Below is a small trained network, with its code and all its weights. Each question gives an input and a target symbol and asks what happens when units are switched off, that is, made to give their printed mean instead of their output.

import numpy as np


def w(rows, s, z=0):
    codes = np.array(rows[::2]) - 128.0
    scale = np.full(codes.shape[1], s)
    scale[-1] = z or s
    return codes * scale


def norm(h):
    return h / np.sqrt((h * h).mean(-1, keepdims=True) + 1e-5)


def f(y):
    return np.maximum(y, 0)


def softmax(a):
    e = np.exp(a - a.max(-1, keepdims=True))
    return e / e.sum(-1, keepdims=True)


def log_softmax(a):
    a = a - a.max(-1, keepdims=True)
    return a - np.log(np.exp(a).sum(-1, keepdims=True))


def net(x, mask):
    ids = ['αβγδελμξσφψω'.index(c) for c in x.split()]
    T = len(ids)
    res = E[ids] + P[:T]
    q, k, v = (norm(res) @ M[0].T for M in (Q, K, V))
    z = softmax(np.where(np.tri(T) > 0, q @ k.T / 3**0.5, -1e9)) @ v
    res = res + np.where(mask[0], z, O[0][:, -1]) @ O[0][:, :-1]
    y = f(norm(res) @ A[0][:, :-1].T + A[0][:, -1])
    res = res + np.where(mask[1:13], y, B[0][:, -1]) @ B[0][:, :-1]
    return log_softmax(norm(res)[-1] @ U[:, :-1].T + U[:, -1])


Q, K, V, O, A, B = {}, {}, {}, {}, {}, {}
E = w([
[104,123,4,159],'α',
[192,116,138,75],'β',
[179,107,200,50],'γ',
[39,139,85,118],'δ',
[37,56,185,165],'ε',
[179,121,96,41],'λ',
[23,68,234,154],'μ',
[46,129,133,213],'ξ',
[183,126,98,55],'σ',
[12,155,109,97],'φ',
[182,102,198,45],'ψ',
[47,88,185,178],'ω',
],0.016)
P = w([
[108,89,135,221],'0',
[110,87,90,145],'1',
[113,102,133,169],'2',
[121,254,160,142],'3',
[125,161,124,113],'4',
[102,78,97,69],'5',
[120,147,170,92],'6',
[135,254,195,111],'7',
],0.015)
Q[0] = w([
[147,75,81,165],'h0',
[112,59,83,95],'h0',
[140,246,136,140],'h0',
],0.013)
K[0] = w([
[147,90,120,177],'h0',
[141,253,127,193],'h0',
[62,86,68,71],'h0',
],0.011)
V[0] = w([
[126,140,75,139],'h0',
[252,111,96,169],'h0',
[146,154,197,162],'h0',
],0.014)
O[0] = w([
[197,118,163,108,128],'h0',
[191,161,103,177,4],'h0',
[132,251,177,134,72],'h0',
],0.013,0.0044)
A[0] = w([
[66,103,105,213,72],'n0',
[20,179,98,187,137],'n1',
[12,123,108,206,36],'n2',
[66,61,112,184,33],'n3',
[78,103,70,106,184],'n4',
[76,186,100,142,55],'n5',
[167,100,64,159,242],'n6',
[140,249,123,67,182],'n7',
[159,142,136,182,21],'n8',
[115,134,188,208,103],'n9',
[192,126,159,33,187],'n10',
[97,39,203,180,4],'n11',
],0.014,0.004)
B[0] = w([
[5,215,138,196,195],'n0',
[6,122,91,98,253],'n1',
[126,175,69,174,252],'n2',
[126,199,138,164,208],'n3',
[135,168,211,137,252],'n4',
[114,86,57,124,162],'n5',
[53,111,134,81,188],'n6',
[180,69,216,188,204],'n7',
[122,197,135,85,144],'n8',
[146,36,97,84,171],'n9',
[170,181,104,119,254],'n10',
[63,173,72,107,199],'n11',
],0.012,0.0074)
U = w([
[167,124,58,93,64],'α',
[229,218,117,248,144],'β',
[140,62,205,206,78],'γ',
[130,121,96,22,19],'δ',
[64,207,113,186,250],'ε',
[162,55,38,102,105],'λ',
[129,174,224,133,3],'μ',
[148,140,145,148,44],'ξ',
[191,132,2,122,104],'σ',
[43,131,149,20,103],'φ',
[144,41,180,183,108],'ψ',
[138,138,171,153,13],'ω',
],0.0094,0.0053)

Each question gives the input, a string of symbols that net reads in full, and the target symbol t.
The units are the heads (3 rows each of Q, K, V and O) and the neurons (one row each of A and B). Each row of codes is followed by its name. A weight is (code - 128) times the scale printed after its matrix; where a second scale follows, it is the last column's (O, A, B and U).
mask holds one flag per unit, heads first, then neurons. A switched-off unit (its flag False) gives its mean, the last column of its rows in O or B, instead of its output. The means were averaged over made-up inputs and are rounded, as every weight is.
A unit's drop is (log p(t) with every unit on - log p(t) with that unit switched off) / (log p(t) with every unit on - log p(t) with every unit switched off).
The circuit of an input: a set's keep is (log p(t) with only the set's units on - log p(t) with every unit switched off) / (log p(t) with every unit on - log p(t) with every unit switched off). Starting from the 12 units with the biggest drops (on a tie, the unit counted first), units are removed one at a time, each time the one whose removal leaves the highest keep (on an exact tie, the one counted first), for as long as the keep stays at least 0.8.
units of the circuit, in order: the units of the circuit, biggest drop first
top k neurons: the k neurons with the biggest drops, biggest first
drop when u is switched off: that unit's drop, to one decimal
input σ σ β σ, target σ: units of the circuit, in order	(h0)
input σ β β, target σ: units of the circuit, in order	(n4; h0; n0)
input β α σ σ λ σ α, target φ: units of the circuit, in order	(n6; h0; n2)
input μ λ β γ λ, target β: units of the circuit, in order	(n7; h0)
input α φ β β α σ, target β: units of the circuit, in order	(h0; n7)
input μ β ξ β, target β: top 3 neurons	(n1; n7; n9)
input β β φ β, target β: top 2 neurons	(n10; n7)
input ψ ε σ, target γ: drop when n5 is switched off	0.0
input ψ φ γ, target ψ: top 2 neurons	(n7; n9)
input β σ ψ, target β: drop when n1 is switched off	0.2
input β β δ δ γ β α σ, target β: drop when n7 is switched off	0.3
input α γ φ δ α, target φ: top 2 neurons	(n6; n2)
